[-13.7   5.4  12.8 -14.1 -30.4 -34.5  19.3  -8.9  -2.9  14.9   2.5 -12.0
  -5.7  52.4   2.1   8.3   4.3  12.0 -17.2  12.4   7.0  -6.8   3.5  -2.4
 -26.6 -15.5  14.5 -12.4  -3.2   3.3 -12.2  -6.7   0.7  -1.2 -16.3   5.6
  20.9 -16.3  -0.1   7.0 -11.8  24.2 -26.0] | <29>, <4>
[-12.2   8.4  13.2 -15.5 -12.1 -26.4  16.0 -16.6  -4.8   7.5  -4.4  -7.6
  -6.2  15.8  -4.1   8.7   2.9   4.1  -3.0  11.0   8.8  -4.8   3.4  -5.6
 -33.9  -4.0   8.3  -3.4   2.4   7.9  -9.9   0.2   4.6   1.1 -18.8   2.1
   7.4 -11.4   6.3  -4.4 -10.1  14.9 -13.5] | <29>, <12>
[ -3.3  22.8  11.0 -18.4 -25.7   4.5  20.8  -2.7  -0.5  15.4 -17.6  -6.4
 -27.9   6.5 -20.9   9.1   1.7  17.5   4.2  39.7  -7.8  11.6 -10.6   1.4
 -17.0  -1.8  19.9 -17.1   1.0  -2.2 -25.3  -8.4   7.1  -0.6 -13.0  -9.1
  18.9  -1.4 -10.8   1.6 -39.9  42.1 -27.8] | <33>, <12>
[-26.5  30.3   5.3 -47.9 -19.7 -25.6  29.8  -8.7 -12.9  18.8 -40.2  -3.3
   0.5   4.3 -14.9   9.7  28.3  31.0  15.8  24.8  16.6  -7.6   7.6 -12.1
 -13.1   4.3   9.0   4.4  17.0  -0.5 -30.6   6.9  18.9  -1.9 -27.0 -10.7
  10.5  -8.4  12.3 -20.7 -32.6  75.4 -12.3] | <25>, <12>
[-20.9  18.1   6.7 -32.3 -41.6 -13.4  34.4  10.4   2.5  14.1 -18.2  -3.8
  -8.2  27.3 -22.3  12.9  13.6  23.5  -3.1  37.1  14.3 -18.5  -3.4   5.5
 -23.5   2.0  20.4  -3.7  -1.0  -4.3 -24.9   1.3   9.6   0.3 -21.4   4.0
  19.4 -12.0  -6.4  -7.8 -20.0  74.9 -29.5] | <34>, <12>
[-22.4  21.1  19.6 -30.5 -22.3 -43.7  33.0 -14.4  -1.1  21.4  -0.1 -20.8
 -21.5  42.6 -10.0   4.9  -5.8  13.5  -8.8  30.6  16.3  -4.0   4.6   1.2
 -29.2   2.3  21.5  -1.4   3.4   6.5 -33.3   7.0  12.4  -9.7 -22.3 -13.2
  12.3 -19.3   1.6 -11.4 -30.4  56.1 -17.0] | <34>, <12>
[-27.6  -0.5   7.5 -20.2 -18.6 -20.9   5.1 -10.8   2.5   7.8  10.7  -1.9
   0.5  40.2  -6.5  10.6   4.0  -3.9 -15.3  -1.7   4.7  -7.4   3.5  -7.7
 -30.3   2.3   7.2   3.0  -2.4  -2.4  -5.7   9.6   0.6   6.4 -16.9   7.5
   7.4  -4.4  -3.9   7.9  12.9  33.0 -11.9] | <34>, <12>
[ -5.2   5.2   6.0  -7.8 -24.2 -20.2  21.3  -4.2  -0.6   8.4  -7.5  -3.1
   0.7  26.9 -10.8  10.6  11.5  10.9 -11.9  10.7  10.3 -16.7  -1.2   4.8
 -33.6 -18.5  14.2  -6.8  -4.8   5.0   0.1  -9.8   2.9  -4.1 -12.5   7.5
  18.5 -18.3   3.8  -6.4  -7.8   5.2 -25.3] | <29>, <4>
[-12.8   6.0   8.4  -6.8 -17.2 -14.4  24.4   2.9   8.8   7.8  15.0  -9.1
 -16.4  20.9  -7.2  -0.7 -14.3  -0.7  -8.1  28.5  14.0 -12.1  -4.4  13.4
 -15.1  17.8  14.4  -3.2  -5.5  -4.6 -12.6   5.6   7.4  -5.9 -11.0  -2.8
   1.3 -10.9  -5.4  -2.4  -4.6  31.5 -12.8] | <33>, <4>
[-16.2  -9.9  -0.7 -11.3 -19.6 -18.2   7.6   5.4  -2.6   0.0   0.9  -3.2
   7.2  36.7  20.1   6.3   6.4   7.7  -7.1  -4.0   6.6  -3.6   4.0  -5.3
  -3.2   6.8  -3.5  -4.7   6.2  -6.9  -7.5   3.7   0.9  10.2  -6.1  13.6
   2.7   1.6   2.8  15.0   8.1  39.0  -5.4] | <34>, <12>
[-16.0  -5.7   2.2  -2.7 -12.5  -9.5   5.4   9.4  10.4  -0.8  15.2  11.3
  12.4  20.5 -16.9   0.2   5.0  -7.6 -13.8  -8.3  14.6 -31.2   3.1  13.6
 -17.1  -4.9   8.2  17.3 -15.5  -5.6  11.3   9.0  -0.3  -4.5  -4.0   5.1
   7.4 -18.4  -1.8 -14.2  30.1   3.5  -2.0] | <34>, <4>
[  1.0  -1.1 -10.9 -11.2  -6.0  -1.5  -9.2  21.1  -3.3   2.3 -18.2   7.4
  18.5  21.7   7.7  -0.9  23.1  18.9   1.3 -17.0  -1.6   4.1   6.3  -6.9
  32.4 -10.9  -2.0   1.7   5.2  -7.1  -1.3   1.4  -0.9  -0.1   7.8  -5.5
  16.1   6.7   5.3  -2.8  -7.4  19.2   0.7] | <34>, <12>
[  2.5  10.5  -0.9   3.7  -0.3   3.0  12.5   5.6   3.4   1.8  -2.3  -3.7
  -4.6 -16.3 -11.5  -3.5  -2.8   7.8   7.4  16.1   7.6  -6.7  -1.6  10.0
  13.8   7.3   2.8   6.8   0.3  -2.5  -8.2   4.2   6.8 -12.3  -0.2 -10.3
  -0.8  -3.8   1.6 -14.6  -9.4  15.4   3.6] | <23>, <4>
[ -7.6 -11.2   4.6  -2.9 -19.3 -29.8   8.7   0.4   2.7   3.5  10.2  -8.4
   7.2  51.3  16.6   4.4   3.7   5.0 -19.4  -8.9  12.1 -10.4   2.2   0.6
 -13.5 -14.3   5.1  -5.7  -4.5   1.1   1.7  -3.9  -3.2  -0.5  -6.5   8.4
  12.9 -13.3   3.8   6.0   5.0   9.2 -13.1] | <34>, <4>
[ -0.9   1.1  -5.5 -16.8  -9.6 -19.7  16.7   9.1  -8.2   6.9 -15.4 -11.0
   7.3   1.8  30.6   1.2  16.8  28.4   8.5   7.2  13.6   3.2   5.1  -3.0
  30.0   6.8  -3.6  -8.0  17.0  -3.4 -19.2   2.8   1.7  -2.1  -2.0  -1.3
   0.8  -1.0  13.3   0.6 -24.0  47.9   0.2] | <25>, <12>
[ -7.5  -0.5   4.5  -9.4 -29.8 -20.0  10.6   6.4   2.9   7.7   0.2  -5.7
   8.9  37.3  -0.9   4.4  10.9  12.8 -12.6  14.8  14.7 -19.9  -1.2  11.9
 -17.7  -9.4  12.6  -5.1  -3.5  -1.1  -5.3  -5.2   2.9  -5.2 -12.3   7.6
  16.8 -15.9   2.1  -3.7  -6.8  28.8 -24.8] | <34>, <4>
[-25.1  14.6  12.9 -31.6 -12.3 -27.8   8.0 -17.7  -6.8  16.3 -13.9  -7.4
  -7.8  30.8  -2.3  13.5   6.4   8.8  -2.3   6.6  -2.4  14.5   7.1 -19.7
 -26.2   1.3   7.7  -4.5   9.0   5.4 -23.1   5.6   4.5   6.0 -19.6  -6.9
   7.7  -2.2   0.2   6.0 -15.8  45.1 -11.0] | <34>, <12>
[-33.5   3.1  21.9 -22.1 -14.1 -57.9   5.1 -19.1   0.7  18.1  19.5 -19.3
  -3.3  75.4   8.5   6.0  -4.2   0.0 -31.6 -10.9   6.2  10.3  18.4 -11.9
 -20.2 -13.8  16.0   3.7  -6.7  11.3 -16.3  15.3  -3.1  -5.1 -11.1  -7.6
  14.2 -14.3   3.3   4.8  -3.6  21.6  -7.5] | <34>, <4>
